[[ 55  22  15 -61  33  11   7]
 [ 67  16  62   2   9   7 -38]
 [ 72  12   4  56  25  62 -26]]
->
[[ 72  12   4  56  25  62 -26]
 [ 67  16  62   2   9   7 -38]
 [ 55  22  15 -61  33  11   7]]

[[-62   0 -37  15]
 [ 24  -3 -26 -47]
 [-23  16  89 -61]
 [-43 -35   0  56]]
->
[[-43 -35   0  56]
 [-23  16  89 -61]
 [ 24  -3 -26 -47]
 [-62   0 -37  15]]

[[-70   6 -49 -69 -32 -58  58  90 -31 -11  75  -5  33 -23  47]
 [ 16 -16 -34 -10 -28   7   2 -22 -27  71  -4 -22  55  39  15]
 [-34  15 -25 -44 -24 -29  31  36 -26   1  41  -9  25  -2  36]
 [ 30  21  72  63  63  34 -16   1  63 -56 -18  43 -62 -20 -30]
 [ 18  -8  -9   6  -8  12  -3 -18  -7  39  -9  -8  26  24   4]]
->
[[ 18  -8  -9   6  -8  12  -3 -18  -7  39  -9  -8  26  24   4]
 [ 30  21  72  63  63  34 -16   1  63 -56 -18  43 -62 -20 -30]
 [-34  15 -25 -44 -24 -29  31  36 -26   1  41  -9  25  -2  36]
 [ 16 -16 -34 -10 -28   7   2 -22 -27  71  -4 -22  55  39  15]
 [-70   6 -49 -69 -32 -58  58  90 -31 -11  75  -5  33 -23  47]]

[[ 10  49  12 -20   4 -39  12]
 [ 12  -8  -1 -15 -15  35 -22]
 [  7  -9 -12 -45 -20   6  -8]
 [-37  44  22 -24  48  84  17]
 [  0   0  34  -8  18   2 -28]
 [-28  10  -3  13 -16 -12 -45]]
->
[[-28  10  -3  13 -16 -12 -45]
 [  0   0  34  -8  18   2 -28]
 [-37  44  22 -24  48  84  17]
 [  7  -9 -12 -45 -20   6  -8]
 [ 12  -8  -1 -15 -15  35 -22]
 [ 10  49  12 -20   4 -39  12]]

[[-21  60 -12 -25]
 [  1  59  -4 -26]
 [ -7  64  -9 -26]
 [-10  38  -8 -16]
 [  6  38   1 -23]]
->
[[  6  38   1 -23]
 [-10  38  -8 -16]
 [ -7  64  -9 -26]
 [  1  59  -4 -26]
 [-21  60 -12 -25]]

[[  9 -11  10 -11   3]
 [ 19 -28 -45 -28 -35]
 [ 20 -32 -46 -32 -40]
 [  6  -9   8  -9   2]
 [ 38 -11 -36 -11 -20]
 [ 13  18  16  18  65]
 [  0   0  -2   0  -1]
 [  6  -7   7  -7   3]]
->
[[  6  -7   7  -7   3]
 [  0   0  -2   0  -1]
 [ 13  18  16  18  65]
 [ 38 -11 -36 -11 -20]
 [  6  -9   8  -9   2]
 [ 20 -32 -46 -32 -40]
 [ 19 -28 -45 -28 -35]
 [  9 -11  10 -11   3]]

[[  1 -35 -44 -12  17]
 [ 20  50  33  25  23]
 [ 28  13 -51   9 -17]
 [ 10 -15 -68 -35  36]]
->
[[ 10 -15 -68 -35  36]
 [ 28  13 -51   9 -17]
 [ 20  50  33  25  23]
 [  1 -35 -44 -12  17]]
---
[[ -7 -19 -43 -30  -1]
 [ 47  54   8  29   1]
 [ 40  46  -8  22  -2]
 [ 26  29  51  17  11]
 [-22 -28  29 -20  11]
 [ 25  15 -58 -19  -2]
 [ 12   2 -55 -26  -1]
 [-22   8 -22  68 -35]
 [ -6   9 -46  33 -25]
 [ 50  47 -15   2   6]]
->
[[-22 -28  29 -20  11]
 [ -7 -19 -43 -30  -1]
 [ 12   2 -55 -26  -1]
 [-22   8 -22  68 -35]
 [ -6   9 -46  33 -25]
 [ 25  15 -58 -19  -2]
 [ 26  29  51  17  11]
 [ 40  46  -8  22  -2]
 [ 50  47 -15   2   6]
 [ 47  54   8  29   1]]

[[67  7 79  3  3 -4 -1 36  3 -8 47 19  5  0 -4 20]
 [-1  0  5  2 76 -6  3  5 -1 13 23 -5 -6 -6  1 71]
 [ 1 35  0  0  2  2 64 -2 72 -5 -5  6 19  3 50  5]]
->
[[-1  0  5  2 76 -6  3  5 -1 13 23 -5 -6 -6  1 71]
 [67  7 79  3  3 -4 -1 36  3 -8 47 19  5  0 -4 20]
 [ 1 35  0  0  2  2 64 -2 72 -5 -5  6 19  3 50  5]]

[[ -8  53 -14   3 -17]
 [ 44 -72  26 -11  -9]
 [-55 -61 -16  -6  30]
 [ 37  21  44 -40  20]
 [ 47 -70  29 -14 -11]
 [-23 -85  -5 -11  11]
 [ 60 -27  14  36 -49]
 [-23 -79 -10  -9  11]
 [ 49  63  16   0 -38]
 [-11  49 -12  10 -11]
 [ 25  -6   1  44 -35]
 [-54  30  -3 -39  60]]
->
[[-23 -85  -5 -11  11]
 [-23 -79 -10  -9  11]
 [ 44 -72  26 -11  -9]
 [ 47 -70  29 -14 -11]
 [-55 -61 -16  -6  30]
 [ 60 -27  14  36 -49]
 [ 25  -6   1  44 -35]
 [ 37  21  44 -40  20]
 [-54  30  -3 -39  60]
 [-11  49 -12  10 -11]
 [ -8  53 -14   3 -17]
 [ 49  63  16   0 -38]]

[[ 84  33]
 [-83 -54]]
->
[[-83 -54]
 [ 84  33]]

[[-22  58 -43 -39  69]
 [ 41  32   3 -42  31]
 [ 68 -22  27 -74  78]
 [-20 -51 -10 -73   5]
 [-67 -34  -7 -49  61]
 [ 32 -64 -66  65 -32]]
->
[[ 32 -64 -66  65 -32]
 [-20 -51 -10 -73   5]
 [-67 -34  -7 -49  61]
 [ 68 -22  27 -74  78]
 [ 41  32   3 -42  31]
 [-22  58 -43 -39  69]]

[[  4   3  19  28]
 [-47  64 -22 -23]
 [-16 -28  -4  17]
 [-23  41 -19 -19]]
->
[[-16 -28  -4  17]
 [  4   3  19  28]
 [-23  41 -19 -19]
 [-47  64 -22 -23]]
